Below is a small trained network, with its code and all its weights. Each question gives an input and a class and asks what happens when units are switched off, that is, made to give their printed mean instead of their output.

import numpy as np


def w(rows, s, z=0):
    codes = np.array(rows[::2]) - 128.0
    scale = np.full(codes.shape[1], s)
    scale[-1] = z or s
    return codes * scale


def f(y):
    return np.maximum(y, 0)


def log_softmax(a):
    a = a - a.max(-1, keepdims=True)
    return a - np.log(np.exp(a).sum(-1, keepdims=True))


def net(x, mask):
    res = np.array(x, float).reshape(1, 8) / 4 @ E
    y = f(res @ A[0][:, :-1].T + A[0][:, -1])
    res = res + np.where(mask, y, B[0][:, -1]) @ B[0][:, :-1]
    return log_softmax(res[-1] @ U[:, :-1].T + U[:, -1])


A, B = {}, {}
E = w([
[131,125,130,130,135,128,131,130,128],'x0',
[116,100,191,98,127,168,182,249,108],'x1',
[207,172,226,105,62,196,136,72,189],'x2',
[126,126,131,130,125,127,128,130,127],'x3',
[197,195,107,124,240,184,171,106,33],'x4',
[137,192,150,187,72,36,254,134,109],'x5',
[50,177,211,11,178,59,125,72,112],'x6',
[131,122,132,122,125,128,131,130,126],'x7',
],0.0055)
A[0] = w([
[175,107,86,190,119,176,134,161,136,69],'N0',
[191,158,182,115,103,175,148,105,173,121],'N1',
[75,97,76,162,171,92,130,156,96,66],'N2',
[84,87,133,150,43,81,116,141,184,103],'N3',
[95,46,109,73,170,199,21,121,167,91],'N4',
[194,153,204,123,80,185,128,83,183,81],'N5',
[165,92,108,177,108,188,142,190,123,112],'N6',
[93,91,130,57,155,172,50,118,141,125],'N7',
[177,167,107,155,192,167,149,116,65,100],'N8',
[108,115,186,99,133,176,171,253,100,254],'N9',
[138,173,58,155,127,97,72,20,146,236],'N10',
[177,162,108,146,174,146,129,109,65,100],'N11',
[132,185,144,172,69,35,222,128,116,91],'N12',
[70,153,195,16,171,84,121,97,105,64],'N13',
[198,164,182,119,90,192,138,86,196,103],'N14',
[72,173,172,47,158,87,135,109,117,146],'N15',
[124,179,142,175,75,35,231,118,109,119],'N16',
[188,100,82,204,108,172,120,166,135,63],'N17',
[95,94,134,141,66,103,100,157,188,103],'N18',
[185,87,90,211,114,173,124,165,141,53],'N19',
[197,184,108,153,184,171,153,131,69,72],'N20',
[193,181,115,153,183,164,149,123,46,52],'N21',
[135,156,70,158,140,86,84,45,150,201],'N22',
[59,100,59,156,164,98,131,155,91,75],'N23',
[171,190,112,122,197,183,162,130,45,110],'N24',
[78,68,142,154,55,90,99,143,197,71],'N25',
[114,196,151,179,83,35,218,129,112,101],'N26',
[79,79,69,151,163,87,129,155,86,74],'N27',
[91,102,63,145,169,105,134,159,91,106],'N28',
[195,158,182,119,71,179,136,91,199,82],'N29',
[90,82,126,166,57,104,103,154,201,84],'N30',
[91,87,64,153,153,92,129,154,91,85],'N31',
[75,154,194,44,174,88,138,113,113,93],'N32',
[188,153,186,117,88,188,138,90,196,95],'N33',
[69,164,192,38,170,87,116,102,111,84],'N34',
],0.0058,0.0054)
B[0] = w([
[126,174,53,173,53,107,167,57,176,161],'N0',
[95,147,130,95,111,68,87,151,84,174],'N1',
[87,220,97,80,104,57,54,172,65,160],'N2',
[88,117,151,68,182,136,157,80,158,179],'N3',
[168,192,118,147,182,204,80,175,165,202],'N4',
[89,181,104,84,119,61,86,170,68,173],'N5',
[138,121,94,182,79,124,150,88,142,176],'N6',
[190,172,100,167,154,200,81,160,156,189],'N7',
[90,111,149,63,153,118,153,80,161,169],'N8',
[163,11,228,190,92,119,168,152,91,254],'N9',
[156,2,237,192,110,141,173,186,74,233],'N10',
[90,105,146,84,154,124,154,93,154,160],'N11',
[179,177,109,128,208,210,67,171,169,192],'N12',
[142,165,54,198,51,119,164,71,162,186],'N13',
[94,168,122,96,114,74,91,162,78,178],'N14',
[165,129,91,192,71,129,151,104,150,203],'N15',
[176,167,129,136,193,207,73,168,159,203],'N16',
[128,175,54,167,53,108,167,65,162,168],'N17',
[81,106,149,64,186,136,162,68,158,169],'N18',
[134,180,43,181,51,98,163,59,164,166],'N19',
[76,118,126,50,173,116,171,54,181,162],'N20',
[76,131,124,53,168,125,163,65,175,158],'N21',
[142,39,215,177,110,127,163,170,85,207],'N22',
[111,177,114,100,120,85,97,160,91,169],'N23',
[81,94,149,72,160,107,161,77,162,182],'N24',
[61,126,142,41,196,131,178,59,172,172],'N25',
[173,171,121,138,191,213,72,170,167,196],'N26',
[112,183,110,96,122,87,80,145,82,167],'N27',
[112,159,129,108,115,87,94,151,95,173],'N28',
[90,174,113,88,124,71,86,159,70,173],'N29',
[75,114,137,58,172,124,179,52,166,171],'N30',
[111,172,114,101,121,80,91,151,91,165],'N31',
[146,136,63,199,54,122,160,76,165,185],'N32',
[87,180,112,95,116,57,80,170,68,173],'N33',
[152,156,51,207,44,124,168,72,166,186],'N34',
],0.0057,0.0068)
U = w([
[141,180,11,195,30,115,163,48,195,38],'0',
[33,116,144,1,212,124,169,47,200,58],'1',
[72,205,101,69,114,40,47,189,8,64],'2',
[204,188,111,144,222,254,53,191,193,76],'3',
[143,93,157,146,124,129,139,147,112,253],'4',
[138,85,155,144,113,131,142,134,112,234],'5',
[146,80,165,144,121,127,138,143,105,201],'6',
[151,27,218,181,105,129,158,160,74,87],'7',
],0.0073,0.0047)

Each question gives the input, the list of numbers given to net, and the class t.
The units are the neurons (one row each of A and B). Each row of codes is followed by its name. A weight is (code - 128) times the scale printed after its matrix; where a second scale follows, it is the last column's (A, B and U).
mask holds one flag per neuron, in row order. A switched-off neuron (its flag False) gives its mean, the last column of its row in B, instead of its output. The means were averaged over made-up inputs and are rounded, as every weight is.
A unit's drop is (log p(t) with every unit on - log p(t) with that unit switched off) / (log p(t) with every unit on - log p(t) with every unit switched off).
The circuit of an input: a set's keep is (log p(t) with only the set's units on - log p(t) with every unit switched off) / (log p(t) with every unit on - log p(t) with every unit switched off). Starting from the 12 units with the biggest drops (on a tie, the unit counted first), units are removed one at a time, each time the one whose removal leaves the highest keep (on an exact tie, the one counted first), for as long as the keep stays at least 0.8.
circuit, biggest first: the units of the circuit, biggest drop first
top k neurons: the k neurons with the biggest drops, biggest first
drop of u: that unit's drop, to one decimal
input [2,-1,8,-4,-8,5,4,2], class 1: circuit, biggest first : [N25, N3]
input [-2,2,-8,0,8,-5,-2,-6], class 1: circuit, biggest first : [N24, N20]
input [-1,-6,3,-5,2,-8,-8,-1], class 0: top 2 neurons : [N19, N17]
input [4,-6,-1,-5,5,4,5,-4], class 7: circuit, biggest first : [N10]
input [2,-3,-6,1,-8,-8,-6,2], class 1: circuit, biggest first : [N25, N30]
input [1,1,5,6,-1,7,-6,-6], class 3: circuit, biggest first : [N12, N16]
input [1,-1,1,5,-3,-6,3,5], class 3: circuit, biggest first : [N4, N7]
input [0,-4,5,-4,-7,8,-7,-2], class 3: circuit, biggest first : [N12, N16]
input [2,5,-6,-2,-5,0,-2,5], class 2: top 2 neurons : [N10, N2]
input [0,-3,-3,1,4,2,-3,0], class 1: top 2 neurons : [N9, N20]
input [3,-8,2,6,-2,4,2,-5], class 7: circuit, biggest first : [N10, N22]
input [3,-8,7,0,8,-5,-2,-6], class 1: circuit, biggest first : [N20, N21, N24]
input [6,-8,-1,-4,-8,-7,-6,1], class 1: circuit, biggest first : [N25, N30]
input [7,8,-2,4,5,0,6,4], class 7: circuit, biggest first : [N9]
input [3,-7,1,5,-3,-4,1,-6], class 7: circuit, biggest first : [N10, N22]
input [-3,2,-4,3,-3,-1,-7,-5], class 0: top 3 neurons : [N19, N17, N0]
input [0,-7,-4,4,3,-5,-5,3], class 7: top 2 neurons : [N10, N22]
input [-5,-7,5,-5,5,5,-4,-8], class 5: top 2 neurons : [N10, N22]
input [1,3,-7,-2,-3,-3,1,3], class 2: drop of N2 : 0.2
input [-3,4,8,-4,4,-1,-7,-3], class 2: drop of N1 : 0.2
input [-1,-6,1,-2,-1,7,-6,-7], class 3: drop of N26 : 0.3
input [3,-8,3,4,-2,6,5,-7], class 7: circuit, biggest first : [N10]
input [-8,6,-3,-6,-4,-5,8,1], class 0: drop of N34 : 0.1
